Here is a tiny trained network, its code and every weight. The questions are about switching its units off for an input and a class, where a switched-off unit gives its printed mean instead of its output.

import numpy as np


def w(rows, s, z=0):
    codes = np.array(rows[::2]) - 128.0
    scale = np.full(codes.shape[1], s)
    scale[-1] = z or s
    return codes * scale


def norm(h):
    return h / np.sqrt((h * h).mean(-1, keepdims=True) + 1e-5)


def f(y):
    return np.maximum(y, 0)


def log_softmax(a):
    a = a - a.max(-1, keepdims=True)
    return a - np.log(np.exp(a).sum(-1, keepdims=True))


def net(x, mask):
    res = np.array(x, float).reshape(1, 3) / 4 @ E
    u = 0
    for l in range(2):
        y = f(norm(res) @ A[l][:, :-1].T + A[l][:, -1])
        res = res + np.where(mask[u : u + 3], y, B[l][:, -1]) @ B[l][:, :-1]
        u += 3
    return log_softmax(norm(res)[-1] @ U[:, :-1].T + U[:, -1])


A, B = {}, {}
E = w([
[28,54,253,242,95],'x0',
[46,61,59,61,173],'x1',
[116,226,40,160,46],'x2',
],0.006)
A[0] = w([
[155,188,87,128,113,48],'L0N1',
[71,163,137,182,103,3],'L0N2',
[3,110,83,132,112,4],'L0N3',
],0.025,0.0054)
B[0] = w([
[200,152,150,102,166,255],'L0N1',
[150,72,133,151,37,226],'L0N2',
[3,168,46,180,214,246],'L0N3',
],0.017,0.0089)
A[1] = w([
[189,228,96,122,105,63],'L1N1',
[108,131,201,201,118,99],'L1N2',
[106,139,113,176,5,2],'L1N3',
],0.03,0.0035)
B[1] = w([
[173,173,93,127,107,253],'L1N1',
[103,136,145,77,79,209],'L1N2',
[151,102,190,253,131,219],'L1N3',
],0.03,0.015)
U = w([
[130,118,210,252,59,118],'0',
[13,126,53,179,223,163],'1',
[89,102,208,15,54,98],'2',
[163,34,126,3,236,2],'3',
[234,208,67,109,144,208],'4',
],0.013,0.0042)

Each question gives the input, the list of numbers given to net, and the class t.
The units are the neurons (one row each of A and B). Each row of codes is followed by its name. A weight is (code - 128) times the scale printed after its matrix; where a second scale follows, it is the last column's (A, B and U).
mask holds one flag per neuron, layer by layer. A switched-off neuron (its flag False) gives its mean, the last column of its row in B, instead of its output. The means were averaged over made-up inputs and are rounded, as every weight is.
A unit's drop is (log p(t) with every unit on - log p(t) with that unit switched off) / (log p(t) with every unit on - log p(t) with every unit switched off).
The circuit of an input: a set's keep is (log p(t) with only the set's units on - log p(t) with every unit switched off) / (log p(t) with every unit on - log p(t) with every unit switched off). Starting from all 6 units, units are removed one at a time, each time the one whose removal leaves the highest keep (on an exact tie, the one counted first), for as long as the keep stays at least 0.8.
circuit, biggest first: the units of the circuit, biggest drop first
unit that matters most: the unit with the biggest drop
top k neurons: the k neurons with the biggest drops, biggest first
top k neurons in layer l: the k neurons of layer l with the biggest drops, biggest first
drop of u: that unit's drop, to one decimal
input [7,6,3], class 1: unit that matters most -> L0N3
input [0,-4,3], class 4: circuit, biggest first -> [L0N1; L1N3]
input [-3,3,-7], class 3: top 3 neurons -> [L1N3; L1N1; L0N3]
input [1,1,-3], class 2: top 2 neurons -> [L0N3; L0N2]
input [-1,1,-2], class 3: top 2 neurons -> [L0N2; L1N3]
input [-2,-3,-4], class 4: top 2 neurons in layer 0 -> [L0N2; L0N3]
input [-5,5,-7], class 3: circuit, biggest first -> [L1N3; L1N1]
input [6,3,-7], class 2: top 2 neurons -> [L1N3; L1N2]
input [-5,8,-5], class 3: circuit, biggest first -> [L1N3; L1N1]
input [-3,-2,-4], class 4: top 4 neurons -> [L0N2; L0N3; L1N3; L1N2]
input [-2,-7,-7], class 2: circuit, biggest first -> [L0N1; L1N3; L1N1]
input [7,3,-4], class 1: circuit, biggest first -> [L0N3; L1N3]
input [-3,-3,-5], class 4: top 2 neurons -> [L0N2; L0N3]
input [5,2,0], class 1: circuit, biggest first -> [L0N3]
input [0,1,3], class 1: top 2 neurons -> [L0N3; L1N1]
input [-3,3,-2], class 3: top 4 neurons -> [L0N2; L1N3; L1N1; L0N1]
input [-6,2,-8], class 3: drop of L1N1 -> 0.6
input [7,1,-6], class 2: drop of L0N2 -> 0.0
input [2,-4,-4], class 2: drop of L0N1 -> 0.0
input [3,-4,-7], class 2: unit that matters most -> L0N2
